Each row, then roughly how far along a hidden order it lies, from 0 to 10
[  0 -11   1   0   0   4  -2  -6  -7   2  -2   0   1  -7   6   9  14   5
   4   4  14   8  14  11  21  15  13]  7
[ 0  3  0  0  1 -1  1  2  2 -1  1  1  0  3 -1 -2 -1 -1  0  3 -1 -1  0  7
  7  8  8]  10
[ 3 22  4 12 17 18 12 33 28 20 23 10 10 23  6 11 11 14  6 35 18  3  8 45
 43 18 11]  0
[ 0  4  0  0  0  0  3  9 11 20 19 11 12 17 10 18 25 15  9 29 16  5 11 32
 38 13 12]  2
[  0 -10   1   0  -1   3  -2  -6  -6   0  -1  -1   1  -7   7  18  33  18
   9  11  16  10  14  12  26  15  12]  5
[ 0  0  0  0  0  2  0  3  3 13 16  8 12 14 12 20 24 16  8 24 17  7 12 27
 34 15 10]  3
[ 0 -7  1  1  0  3  1  9 11 21 17  8 12  9 14 24 33 18  8 18 14  8 12 19
 28 17 12]  2
[ 0 -2  0  0  0  1  0 -1  2  0  2  1  1 -1  1  3  9  8  7 20 20  6 12 29
 30 16 14]  6
[ 0 -1  0  0  0  0  0  1  1  0  2  1  0  1  5  3  2  0  0  1  1  2  5 25
 31 15 12]  8
[ 0  2  0  0 -1  0  1  2  2  0  0  1  0  3  1  1 -1  0  1  2  1  0  1 11
 19  9  9]  10
[ 0 -3  0  0  0  1  0 -1  0 -1 -2  0  1 -1  1  2  3  4  1 -1  2  2  6 22
 31 15 12]  8
[ 0  0  0  0  0  2  3 15 17 21 19 10 11 15 12 17 28 15  8 25 17  5 12 26
 34 16 12]  2
[ 0  0  3  6 13 20  8 19 18 21 18  9 12 12 12 20 29 16  6 19 17  7 14 20
 30 15 12]  0
[ 0 -7  1  0  0  3 -2 -2 -4  1 -1  0  1 -5  5  7 18 11  8 11 17  8 12 19
 27 15 12]  6
[ 0 -1  0  0  3  9  8 20 19 20 20  9 11 15 11 20 30 17  8 24 15  7 12 33
 33 12 12]  1
[ 0  1  0  0  0  0  1  1  3  2  3  1  2  8 10 18 23 17  9 26 17  6 13 28
 35 16 12]  5
[ 0 -3  0  0  0  1  0  2  6 17 14  9 12 13 12 20 32 19  9 23 17  7 12 25
 32 15 15]  3
[ 0 -4  0  0  0  1 -1 -2 -2  0 -1  0  0 -3  1  6  1  2  1 -7  1  1  4  4
 20 13 12]  9
[ 0 -4  1  0  0  2 -2 -2 -3  2 -1  0  1 -3  4  8 17 12  9 20 15  7 13 23
 29 17 12]  6
[ 0  6  0  0  0  0  2  4  3 -1  1  2  1  3 -2 -3 -5  0  0  7  2 -1 -1 14
 17 10 11]  9
[ 0  1  0  0  0  2  0  1  2  0 -1  0 -1  2  2  2  3  3  4 22 17  6 11 31
 33 17 12]  7
[ 0  0  0  0  1  0  0  1  1  0  2  2  4 12 11 18 28 14  9 21 17  7 11 33
 33 16 12]  4
[ 0 -8  2  2  9 19  8 17 15 22 19  9 10  8 16 25 38 18  9 12 14  8 13 14
 27 13 14]  1
[ 0  7 -1  0  1 -1  2  5  6  0  3  1  0  8 -1  3  6 13  7 34 18  5 10 41
 25 18 13]  6
[ 0 -2  0  0  1  2  2 10 13 19 19  9 11 12 11 21 29 16  9 20 18  6 13 27
 33 15 13]  2
[ 0 -4  0  0  0  1 -1 -2 -3  2  0  1  2 -1  5 14 28 15  7 19 15  8 13 23
 30 15 13]  5
[ 0 -3  0  0  0  2  3 14 15 21 18 10 11 13 14 21 27 17  8 23 17  6 13 27
 34 15 13]  2
[  0  20  -2   0   1  -4   4  12  14  -4   9   1  -1  17  -8  -9 -20  -4
  -2  25   4  -4  -4  29  23   8   4]  10
[ 0 -4  0  0  1  2  0  1  1 12 14  9 11 12 13 21 32 17  9 21 17  7 14 27
 33 16 12]  3
